Below is a small trained network, with its code and all its weights. Each question gives an input and a target symbol and asks what happens when units are switched off, that is, made to give their printed mean instead of their output.

import numpy as np


def w(rows, s, z=0):
    codes = np.array(rows[::2]) - 128.0
    scale = np.full(codes.shape[1], s)
    scale[-1] = z or s
    return codes * scale


def f(y):
    return np.maximum(y, 0)


def softmax(a):
    e = np.exp(a - a.max(-1, keepdims=True))
    return e / e.sum(-1, keepdims=True)


def log_softmax(a):
    a = a - a.max(-1, keepdims=True)
    return a - np.log(np.exp(a).sum(-1, keepdims=True))


def net(x, mask):
    ids = ['ΛΩβζητφ'.index(c) for c in x.split()]
    T = len(ids)
    res = E[ids] + P[:T]
    u = 0
    for l in range(2):
        r = res
        for j in range(3):
            rows = slice(3 * j, 3 * j + 3)
            q, k, v = (r @ M[l][rows].T for M in (Q, K, V))
            z = softmax(np.where(np.tri(T) > 0, q @ k.T / 3**0.5, -1e9)) @ v
            o = O[l][rows]
            res = res + np.where(mask[u + j], z, o[:, -1]) @ o[:, :-1]
        u += 3
        y = f(res @ A[l][:, :-1].T + A[l][:, -1])
        res = res + np.where(mask[u : u + 8], y, B[l][:, -1]) @ B[l][:, :-1]
        u += 8
    return log_softmax(res[-1] @ U[:, :-1].T + U[:, -1])


Q, K, V, O, A, B = {}, {}, {}, {}, {}, {}
E = w([
[6,39,70],'Λ',
[50,181,91],'Ω',
[159,80,166],'β',
[78,166,56],'ζ',
[65,142,64],'η',
[91,247,79],'τ',
[202,2,41],'φ',
],0.012)
P = w([
[1,108,23],'0',
[59,119,1],'1',
[65,124,13],'2',
[65,119,30],'3',
[76,122,39],'4',
[94,132,45],'5',
[111,146,49],'6',
[81,104,84],'7',
[89,93,98],'8',
[139,151,79],'9',
[150,174,87],'10',
],0.0097)
Q[0] = w([
[72,118,69],'L0H0',
[77,92,111],'L0H0',
[174,188,83],'L0H0',
[164,107,200],'L0H1',
[118,134,51],'L0H1',
[248,73,170],'L0H1',
[115,163,111],'L0H2',
[220,159,76],'L0H2',
[107,58,77],'L0H2',
],0.019)
K[0] = w([
[175,144,166],'L0H0',
[158,213,157],'L0H0',
[220,89,144],'L0H0',
[83,128,37],'L0H1',
[202,138,182],'L0H1',
[95,131,32],'L0H1',
[119,167,168],'L0H2',
[252,88,123],'L0H2',
[150,52,208],'L0H2',
],0.016)
V[0] = w([
[113,192,113],'L0H0',
[165,104,150],'L0H0',
[109,129,71],'L0H0',
[102,120,79],'L0H1',
[231,112,108],'L0H1',
[124,247,117],'L0H1',
[163,88,163],'L0H2',
[134,168,149],'L0H2',
[65,115,122],'L0H2',
],0.012)
O[0] = w([
[170,184,90,168],'L0H0',
[127,141,123,57],'L0H0',
[98,88,94,254],'L0H0',
[52,115,184,228],'L0H1',
[96,145,105,95],'L0H1',
[157,187,10,127],'L0H1',
[155,144,197,37],'L0H2',
[99,115,214,75],'L0H2',
[144,176,177,199],'L0H2',
],0.011,0.0095)
A[0] = w([
[85,155,134,56],'L0N0',
[196,71,128,48],'L0N1',
[142,108,70,124],'L0N2',
[113,120,149,32],'L0N3',
[133,95,133,1],'L0N4',
[116,56,169,199],'L0N5',
[175,91,95,95],'L0N6',
[165,4,102,75],'L0N7',
],0.015,0.0098)
B[0] = w([
[133,149,255,161],'L0N0',
[64,48,105,136],'L0N1',
[73,212,194,250],'L0N2',
[195,210,233,129],'L0N3',
[207,114,126,130],'L0N4',
[121,186,50,212],'L0N5',
[54,120,176,152],'L0N6',
[126,222,221,207],'L0N7',
],0.0074,0.012)
Q[1] = w([
[55,86,108],'L1H0',
[66,96,141],'L1H0',
[165,193,177],'L1H0',
[116,180,246],'L1H1',
[58,87,174],'L1H1',
[84,220,158],'L1H1',
[93,57,165],'L1H2',
[18,135,135],'L1H2',
[45,172,161],'L1H2',
],0.012)
K[1] = w([
[167,113,249],'L1H0',
[201,119,137],'L1H0',
[144,200,85],'L1H0',
[134,196,241],'L1H1',
[111,107,232],'L1H1',
[205,105,123],'L1H1',
[144,86,92],'L1H2',
[235,131,162],'L1H2',
[225,114,130],'L1H2',
],0.012)
V[1] = w([
[63,144,133],'L1H0',
[85,121,103],'L1H0',
[31,141,153],'L1H0',
[95,38,43],'L1H1',
[102,106,4],'L1H1',
[52,148,169],'L1H1',
[142,73,48],'L1H2',
[102,231,169],'L1H2',
[190,40,120],'L1H2',
],0.012)
O[1] = w([
[178,175,161,208],'L1H0',
[205,140,87,168],'L1H0',
[230,173,155,236],'L1H0',
[101,251,188,99],'L1H1',
[77,231,203,157],'L1H1',
[254,124,98,213],'L1H1',
[99,217,242,81],'L1H2',
[84,13,27,231],'L1H2',
[153,134,109,2],'L1H2',
],0.0085,0.03)
A[1] = w([
[135,72,117,1],'L1N0',
[145,3,115,111],'L1N1',
[98,114,228,15],'L1N2',
[132,80,145,22],'L1N3',
[185,145,86,57],'L1N4',
[127,184,173,8],'L1N5',
[221,86,120,30],'L1N6',
[181,92,174,109],'L1N7',
],0.012,0.0074)
B[1] = w([
[226,76,51,168],'L1N0',
[127,133,219,237],'L1N1',
[103,150,196,128],'L1N2',
[164,163,9,139],'L1N3',
[86,75,137,247],'L1N4',
[113,226,221,131],'L1N5',
[62,159,150,253],'L1N6',
[66,202,90,160],'L1N7',
],0.011,0.029)
U = w([
[152,137,137,123],'Λ',
[103,84,152,238],'Ω',
[107,129,68,102],'β',
[160,144,152,160],'ζ',
[161,135,139,170],'η',
[124,122,127,3],'τ',
[2,127,167,77],'φ',
],0.0088,0.0049)

Each question gives the input, a string of symbols that net reads in full, and the target symbol t.
The units are the heads (3 rows each of Q, K, V and O) and the neurons (one row each of A and B). Each row of codes is followed by its name. A weight is (code - 128) times the scale printed after its matrix; where a second scale follows, it is the last column's (O, A, B and U).
mask holds one flag per unit, layer by layer, with each layer's heads first. A switched-off unit (its flag False) gives its mean, the last column of its rows in O or B, instead of its output. The means were averaged over made-up inputs and are rounded, as every weight is.
A unit's drop is (log p(t) with every unit on - log p(t) with that unit switched off) / (log p(t) with every unit on - log p(t) with every unit switched off).
The circuit of an input: a set's keep is (log p(t) with only the set's units on - log p(t) with every unit switched off) / (log p(t) with every unit on - log p(t) with every unit switched off). Starting from the 12 units with the biggest drops (on a tie, the unit counted first), units are removed one at a time, each time the one whose removal leaves the highest keep (on an exact tie, the one counted first), for as long as the keep stays at least 0.8.
circuit, biggest first: the units of the circuit, biggest drop first
k most important neurons: the k neurons with the biggest drops, biggest first
top k neurons in layer l: the k neurons of layer l with the biggest drops, biggest first
heads that matter: for each layer, one digit per head in row order, 1 if its drop is at least 0.15 and else 0, layers parted by /
input τ η η τ φ φ τ φ Λ Ω, target Ω: 2 most important neurons	[L1N1; L0N7]
input β τ φ φ φ ζ η φ τ, target φ: top 2 neurons in layer 1	[L1N6; L1N7]
input Λ τ Λ η ζ φ φ τ φ Λ η, target Ω: 3 most important neurons	[L0N7; L1N1; L1N0]
input φ φ τ τ Λ β ζ τ τ φ, target φ: 2 most important neurons	[L0N7; L1N6]
input η η Λ η φ ζ, target Ω: circuit, biggest first	[L0N7; L0H1; L1H1]
input τ η τ τ Ω, target β: most important neuron	[L0N2]
input ζ φ β, target φ: heads that matter	011 / 011
input Ω φ τ τ ζ, target β: circuit, biggest first	[L0N7; L1N1; L1H1]
input φ ζ τ Ω Ω, target β: heads that matter	111 / 011
input η τ Ω τ τ τ ζ, target β: 3 most important neurons	[L0N2; L1N1; L1N6]
input τ τ τ β η φ φ, target φ: 4 most important neurons	[L1N6; L0N7; L1N7; L0N2]
input φ τ τ, target Ω: 2 most important neurons	[L0N7; L0N0]
input η τ τ Λ τ τ φ Ω τ φ φ, target Ω: 3 most important neurons	[L1N1; L0N7; L1N0]
input Ω ζ τ τ Λ τ φ τ, target Ω: 2 most important neurons	[L1N1; L0N7]
input τ τ η Ω τ φ τ β η η ζ, target ζ: 3 most important neurons	[L0N7; L1N6; L0N2]
input Λ τ τ η η τ Ω τ η τ Λ, target β: circuit, biggest first	[L0H1]
input η Ω τ ζ β τ β φ τ φ β, target φ: circuit, biggest first	[L1N0; L1N6]
input τ φ φ η τ η Λ, target β: circuit, biggest first	[L1H1; L1N1; L0H1]
input φ φ τ τ τ τ, target β: heads that matter	010 / 011
input τ τ φ τ τ η η, target β: circuit, biggest first	[L1N1; L1H1; L0N7]
input τ η τ φ η, target Ω: circuit, biggest first	[L0N7; L0H1; L1H1]
input φ β η φ Ω τ ζ ζ, target ζ: circuit, biggest first	[L1H2]
